Below is a small trained network, with its code and all its weights. Each question gives an input and a class and asks what happens when units are switched off, that is, made to give their printed mean instead of their output.

import numpy as np


def w(rows, s, z=0):
    codes = np.array(rows[::2]) - 128.0
    scale = np.full(codes.shape[1], s)
    scale[-1] = z or s
    return codes * scale


def norm(h):
    return h / np.sqrt((h * h).mean(-1, keepdims=True) + 1e-5)


def f(y):
    return np.maximum(y, 0)


def log_softmax(a):
    a = a - a.max(-1, keepdims=True)
    return a - np.log(np.exp(a).sum(-1, keepdims=True))


def net(x, mask):
    res = np.array(x, float).reshape(1, 4) / 4 @ E
    u = 0
    for l in range(2):
        y = f(norm(res) @ A[l][:, :-1].T + A[l][:, -1])
        res = res + np.where(mask[u : u + 16], y, B[l][:, -1]) @ B[l][:, :-1]
        u += 16
    return log_softmax(norm(res)[-1] @ U[:, :-1].T + U[:, -1])


A, B = {}, {}
E = w([
[133,104,141,102,197],'x0',
[220,164,133,254,207],'x1',
[125,185,90,104,139],'x2',
[175,224,212,80,94],'x3',
],0.0057)
A[0] = w([
[181,217,194,108,44,81],'L0N1',
[202,56,184,127,80,238],'L0N2',
[153,212,87,193,126,216],'L0N3',
[124,94,121,83,216,108],'L0N4',
[49,174,69,239,2,119],'L0N5',
[175,145,171,111,122,252],'L0N6',
[108,22,33,139,107,57],'L0N7',
[83,178,120,73,249,136],'L0N8',
[63,128,101,89,130,43],'L0N9',
[115,162,232,89,128,28],'L0N10',
[79,54,196,92,150,9],'L0N11',
[202,35,196,165,44,19],'L0N12',
[222,131,145,160,98,214],'L0N13',
[95,89,62,76,108,200],'L0N14',
[177,5,212,107,163,68],'L0N15',
[144,108,134,45,47,74],'L0N16',
],0.0076,0.0017)
B[0] = w([
[101,111,148,57,195,241],'L0N1',
[64,227,135,84,151,202],'L0N2',
[105,92,193,156,72,234],'L0N3',
[78,240,131,177,31,193],'L0N4',
[38,178,186,93,248,232],'L0N5',
[112,34,82,40,103,202],'L0N6',
[168,121,99,40,188,252],'L0N7',
[2,182,120,179,121,201],'L0N8',
[178,111,168,132,74,185],'L0N9',
[165,74,197,81,206,193],'L0N10',
[94,137,58,161,88,181],'L0N11',
[127,243,72,114,222,186],'L0N12',
[98,101,157,136,43,221],'L0N13',
[146,77,177,222,111,233],'L0N14',
[63,251,100,180,105,207],'L0N15',
[139,133,133,152,53,214],'L0N16',
],0.0048,0.0046)
A[1] = w([
[74,116,108,168,156,210],'L1N1',
[153,92,176,88,98,152],'L1N2',
[6,194,112,103,132,239],'L1N3',
[51,174,136,123,159,200],'L1N4',
[168,205,223,254,174,9],'L1N5',
[85,97,59,162,198,131],'L1N6',
[127,61,12,119,176,208],'L1N7',
[219,154,94,133,136,56],'L1N8',
[245,160,192,111,175,236],'L1N9',
[198,182,85,222,148,73],'L1N10',
[192,123,108,177,102,74],'L1N11',
[159,44,55,152,169,230],'L1N12',
[122,166,43,162,82,79],'L1N13',
[86,239,159,81,135,204],'L1N14',
[168,125,90,169,204,241],'L1N15',
[104,147,98,63,52,250],'L1N16',
],0.0083,0.0013)
B[1] = w([
[178,181,149,75,148,191],'L1N1',
[86,72,119,100,147,158],'L1N2',
[162,166,137,195,127,255],'L1N3',
[214,141,172,230,138,216],'L1N4',
[101,103,98,149,93,213],'L1N5',
[154,166,142,107,115,191],'L1N6',
[127,212,185,79,149,171],'L1N7',
[73,91,161,147,107,130],'L1N8',
[104,109,84,40,87,163],'L1N9',
[84,111,79,121,114,171],'L1N10',
[109,94,110,119,60,137],'L1N11',
[158,122,162,3,137,162],'L1N12',
[135,92,180,112,185,153],'L1N13',
[149,146,70,166,200,224],'L1N14',
[71,85,116,97,98,170],'L1N15',
[120,90,71,210,122,187],'L1N16',
],0.0069,0.0091)
U = w([
[136,149,145,3,144,146],'0',
[125,163,129,197,119,202],'1',
[67,59,56,147,14,127],'2',
[176,177,69,187,127,96],'3',
[217,50,174,166,116,2],'4',
],0.011,0.0047)

Each question gives the input, the list of numbers given to net, and the class t.
The units are the neurons (one row each of A and B). Each row of codes is followed by its name. A weight is (code - 128) times the scale printed after its matrix; where a second scale follows, it is the last column's (A, B and U).
mask holds one flag per neuron, layer by layer. A switched-off neuron (its flag False) gives its mean, the last column of its row in B, instead of its output. The means were averaged over made-up inputs and are rounded, as every weight is.
A unit's drop is (log p(t) with every unit on - log p(t) with that unit switched off) / (log p(t) with every unit on - log p(t) with every unit switched off).
The circuit of an input: a set's keep is (log p(t) with only the set's units on - log p(t) with every unit switched off) / (log p(t) with every unit on - log p(t) with every unit switched off). Starting from the 12 units with the biggest drops (on a tie, the unit counted first), units are removed one at a time, each time the one whose removal leaves the highest keep (on an exact tie, the one counted first), for as long as the keep stays at least 0.8.
circuit, biggest first: the units of the circuit, biggest drop first
top k neurons: the k neurons with the biggest drops, biggest first
top k neurons in layer l: the k neurons of layer l with the biggest drops, biggest first
drop when u is switched off: that unit's drop, to one decimal
input [-3,-8,8,7], class 2: top 2 neurons => [L1N16 L0N16]
input [0,2,-4,6], class 0: top neuron in layer 1 => [L1N9]
input [-8,-6,0,-1], class 1: circuit, biggest first => [L0N5 L1N3]
input [-1,-4,-5,4], class 3: circuit, biggest first => [L0N12 L1N14 L1N16]
input [-7,5,7,8], class 0: top 2 neurons in layer 0 => [L0N1 L0N8]
input [0,8,-4,7], class 2: top 3 neurons => [L1N5 L1N9 L0N5]
input [5,-3,-1,-7], class 0: circuit, biggest first => [L0N7 L1N12]
input [3,-6,-5,2], class 2: top 2 neurons => [L0N5 L0N16]
input [-7,-4,5,-5], class 1: top 2 neurons => [L0N5 L0N14]
input [-7,8,-6,4], class 2: top 3 neurons in layer 1 => [L1N5 L1N9 L1N3]
input [6,-2,0,-6], class 0: top 3 neurons in layer 0 => [L0N7 L0N2 L0N5]
input [-3,7,-7,-3], class 2: top 2 neurons in layer 0 => [L0N8 L0N4]
input [2,0,-7,4], class 3: top 2 neurons in layer 0 => [L0N15 L0N12]
input [-5,-3,-7,8], class 0: top neuron in layer 0 => [L0N10]
input [3,8,8,-8], class 0: drop when L1N16 is switched off => 0.2
input [2,5,-1,-3], class 2: drop when L0N10 is switched off => 0.0
input [0,3,1,4], class 0: drop when L1N4 is switched off => 0.1
